Here is a tiny trained network, its code and every weight. The questions are about switching its units off for an input and a target symbol, where a switched-off unit gives its printed mean instead of its output.

import numpy as np


def w(rows, s, z=0):
    codes = np.array(rows[::2]) - 128.0
    scale = np.full(codes.shape[1], s)
    scale[-1] = z or s
    return codes * scale


def norm(h):
    return h / np.sqrt((h * h).mean(-1, keepdims=True) + 1e-5)


def f(y):
    return y / 2 * (1 + np.tanh(0.7978845608 * (y + 0.044715 * y**3)))


def softmax(a):
    e = np.exp(a - a.max(-1, keepdims=True))
    return e / e.sum(-1, keepdims=True)


def log_softmax(a):
    a = a - a.max(-1, keepdims=True)
    return a - np.log(np.exp(a).sum(-1, keepdims=True))


def net(x, mask):
    ids = ['αβγζηθλμξστψω'.index(c) for c in x.split()]
    T = len(ids)
    res = E[ids] + P[:T]
    u = 0
    for l in range(2):
        q, k, v = (norm(res) @ M[l].T for M in (Q, K, V))
        z = softmax(np.where(np.tri(T) > 0, q @ k.T / 2**0.5, -1e9)) @ v
        res = res + np.where(mask[u], z, O[l][:, -1]) @ O[l][:, :-1]
        u += 1
        y = f(norm(res) @ A[l][:, :-1].T + A[l][:, -1])
        res = res + np.where(mask[u : u + 4], y, B[l][:, -1]) @ B[l][:, :-1]
        u += 4
    return log_softmax(norm(res)[-1] @ U[:, :-1].T + U[:, -1])


Q, K, V, O, A, B = {}, {}, {}, {}, {}, {}
E = w([
[131,127,155,162,129,125,140,125,135],'α',
[132,140,160,77,157,149,125,138,153],'β',
[119,154,143,141,152,103,130,135,146],'γ',
[141,131,176,124,136,131,106,119,127],'ζ',
[111,100,134,120,145,130,102,129,161],'η',
[123,151,134,132,131,148,108,128,147],'θ',
[159,141,132,130,144,120,140,136,140],'λ',
[136,146,143,116,155,141,133,122,123],'μ',
[129,107,152,110,161,103,134,121,149],'ξ',
[130,110,145,121,117,108,85,128,156],'σ',
[123,145,133,140,142,110,88,129,126],'τ',
[117,134,115,53,2,171,109,76,113],'ψ',
[114,132,118,138,150,106,113,148,156],'ω',
],0.012)
P = w([
[100,69,91,136,46,143,209,138,52],'0',
[153,157,176,143,130,143,154,130,251],'1',
[158,167,182,135,119,130,154,135,236],'2',
[156,173,185,122,130,129,152,127,239],'3',
[172,177,189,126,122,134,149,128,231],'4',
[168,168,190,129,129,126,151,125,242],'5',
[166,167,190,133,124,134,148,130,229],'6',
[165,170,199,136,129,123,152,120,237],'7',
[164,171,189,128,135,120,155,123,233],'8',
[164,148,213,139,127,125,137,104,221],'9',
],0.0025)
Q[0] = w([
[115,84,71,164,140,130,178,175,2],'L0H1',
[141,51,64,112,113,141,123,129,77],'L0H1',
],0.0078)
K[0] = w([
[141,220,198,194,254,106,85,126,222],'L0H1',
[158,116,180,153,204,126,63,97,234],'L0H1',
],0.0049)
V[0] = w([
[188,133,209,180,107,5,152,76,105],'L0H1',
[216,17,74,49,151,51,188,129,174],'L0H1',
],0.0035)
O[0] = w([
[137,122,124,149,222,191,95,179,83,214],'L0H1',
[2,182,148,173,119,167,141,116,106,1],'L0H1',
],0.0064,0.0004)
A[0] = w([
[78,165,153,134,111,112,36,189,172,107],'L0N1',
[232,253,205,55,191,28,82,114,113,129],'L0N2',
[182,204,68,192,79,214,20,69,154,24],'L0N3',
[186,140,39,120,165,92,106,126,165,1],'L0N4',
],0.0033,0.0018)
B[0] = w([
[169,138,120,175,171,102,162,125,136,176],'L0N1',
[74,116,68,239,159,111,90,95,214,252],'L0N2',
[120,67,93,97,119,34,176,76,176,125],'L0N3',
[123,66,157,167,106,158,94,100,3,119],'L0N4',
],0.0044,0.0042)
Q[1] = w([
[114,145,189,168,163,120,119,86,232],'L1H1',
[113,108,102,146,137,84,186,172,10],'L1H1',
],0.013)
K[1] = w([
[101,94,71,79,40,110,161,133,48],'L1H1',
[152,165,143,124,161,104,117,70,255],'L1H1',
],0.0088)
V[1] = w([
[148,182,1,147,107,92,163,128,125],'L1H1',
[177,175,134,107,144,162,233,105,121],'L1H1',
],0.0073)
O[1] = w([
[64,120,118,127,115,135,30,151,130,5],'L1H1',
[88,2,103,170,105,190,94,52,159,56],'L1H1',
],0.0098,0.0021)
A[1] = w([
[20,61,146,172,101,169,129,90,171,3],'L1N1',
[173,34,116,168,137,254,137,63,142,65],'L1N2',
[130,98,136,209,229,115,85,140,171,164],'L1N3',
[234,245,162,69,150,62,179,143,142,52],'L1N4',
],0.0056,0.0019)
B[1] = w([
[225,215,115,61,217,73,133,60,28,190],'L1N1',
[96,227,14,141,101,87,93,227,152,175],'L1N2',
[112,75,153,88,41,210,180,170,22,217],'L1N3',
[61,1,63,71,59,147,72,63,63,254],'L1N4',
],0.0048,0.007)
U = w([
[195,129,56,198,107,166,162,244,182,173],'α',
[152,201,49,171,166,52,176,48,246,126],'β',
[82,35,165,97,93,244,110,211,42,55],'γ',
[248,24,127,106,198,125,186,52,100,114],'ζ',
[27,132,102,64,2,103,179,61,113,99],'η',
[207,53,155,147,98,36,74,168,246,155],'θ',
[70,213,35,125,193,191,96,85,38,78],'λ',
[67,25,48,206,147,141,60,50,133,110],'μ',
[38,140,215,191,154,169,236,97,153,214],'ξ',
[199,244,184,125,123,19,209,179,82,107],'σ',
[187,123,79,41,159,69,16,209,58,73],'τ',
[177,168,214,135,97,173,52,88,104,131],'ψ',
[35,190,185,110,149,143,85,226,229,252],'ω',
],0.0081,0.0046)

Each question gives the input, a string of symbols that net reads in full, and the target symbol t.
The units are the heads (2 rows each of Q, K, V and O) and the neurons (one row each of A and B). Each row of codes is followed by its name. A weight is (code - 128) times the scale printed after its matrix; where a second scale follows, it is the last column's (O, A, B and U).
mask holds one flag per unit, layer by layer, with each layer's heads first. A switched-off unit (its flag False) gives its mean, the last column of its rows in O or B, instead of its output. The means were averaged over made-up inputs and are rounded, as every weight is.
A unit's drop is (log p(t) with every unit on - log p(t) with that unit switched off) / (log p(t) with every unit on - log p(t) with every unit switched off).
The circuit of an input: a set's keep is (log p(t) with only the set's units on - log p(t) with every unit switched off) / (log p(t) with every unit on - log p(t) with every unit switched off). Starting from all 10 units, units are removed one at a time, each time the one whose removal leaves the highest keep (on an exact tie, the one counted first), for as long as the keep stays at least 0.8.
circuit, biggest first: the units of the circuit, biggest drop first
top k neurons: the k neurons with the biggest drops, biggest first
top k neurons in layer l: the k neurons of layer l with the biggest drops, biggest first
input η γ γ η λ η, target η: circuit, biggest first	[L0H1]
input ζ ξ τ, target ζ: circuit, biggest first	[L1H1, L1N4]
input ζ ζ ω θ σ μ, target ζ: circuit, biggest first	[L1H1, L1N4, L0H1]
input α η ξ ψ θ σ θ, target β: top 3 neurons	[L1N4, L0N2, L0N3]
input γ β α γ, target γ: circuit, biggest first	[L1N3, L0H1]
input α η ω ζ τ α γ σ η, target α: top 2 neurons	[L0N2, L1N2]
input τ ξ θ ζ ζ β η γ μ, target τ: circuit, biggest first	[L1H1, L0H1]
input θ μ ω θ τ σ θ β, target θ: circuit, biggest first	[L0H1, L1H1]
input τ σ ω θ θ ξ, target τ: circuit, biggest first	[L1H1, L0H1]
input λ τ β τ ζ, target λ: circuit, biggest first	[L1H1, L0H1, L1N1]
input α α λ, target α: top 3 neurons	[L0N2, L1N2, L1N4]
input β τ ω ζ η, target β: top 2 neurons	[L1N2, L1N4]
input θ μ ψ γ, target ξ: top 3 neurons in layer 1	[L1N4, L1N3, L1N2]
input θ α τ σ γ, target θ: circuit, biggest first	[L0H1]
input η ζ τ, target η: top 2 neurons	[L1N4, L0N2]
input ψ σ ξ α, target σ: top 2 neurons	[L1N4, L1N1]
input λ μ ω ω γ τ, target λ: top 2 neurons	[L1N1, L0N2]
input β γ σ θ ζ σ ω, target β: top 3 neurons	[L1N4, L1N2, L1N1]
input α ζ ω μ, target α: top 2 neurons	[L0N2, L1N2]
input γ ζ η ζ η, target γ: circuit, biggest first	[L1N3]
input ψ σ η ζ λ ξ τ ζ ξ η, target τ: top 3 neurons	[L1N1, L0N2, L1N4]
input ζ θ θ λ ω ω ξ ψ ω, target γ: top 2 neurons in layer 1	[L1N3, L1N4]
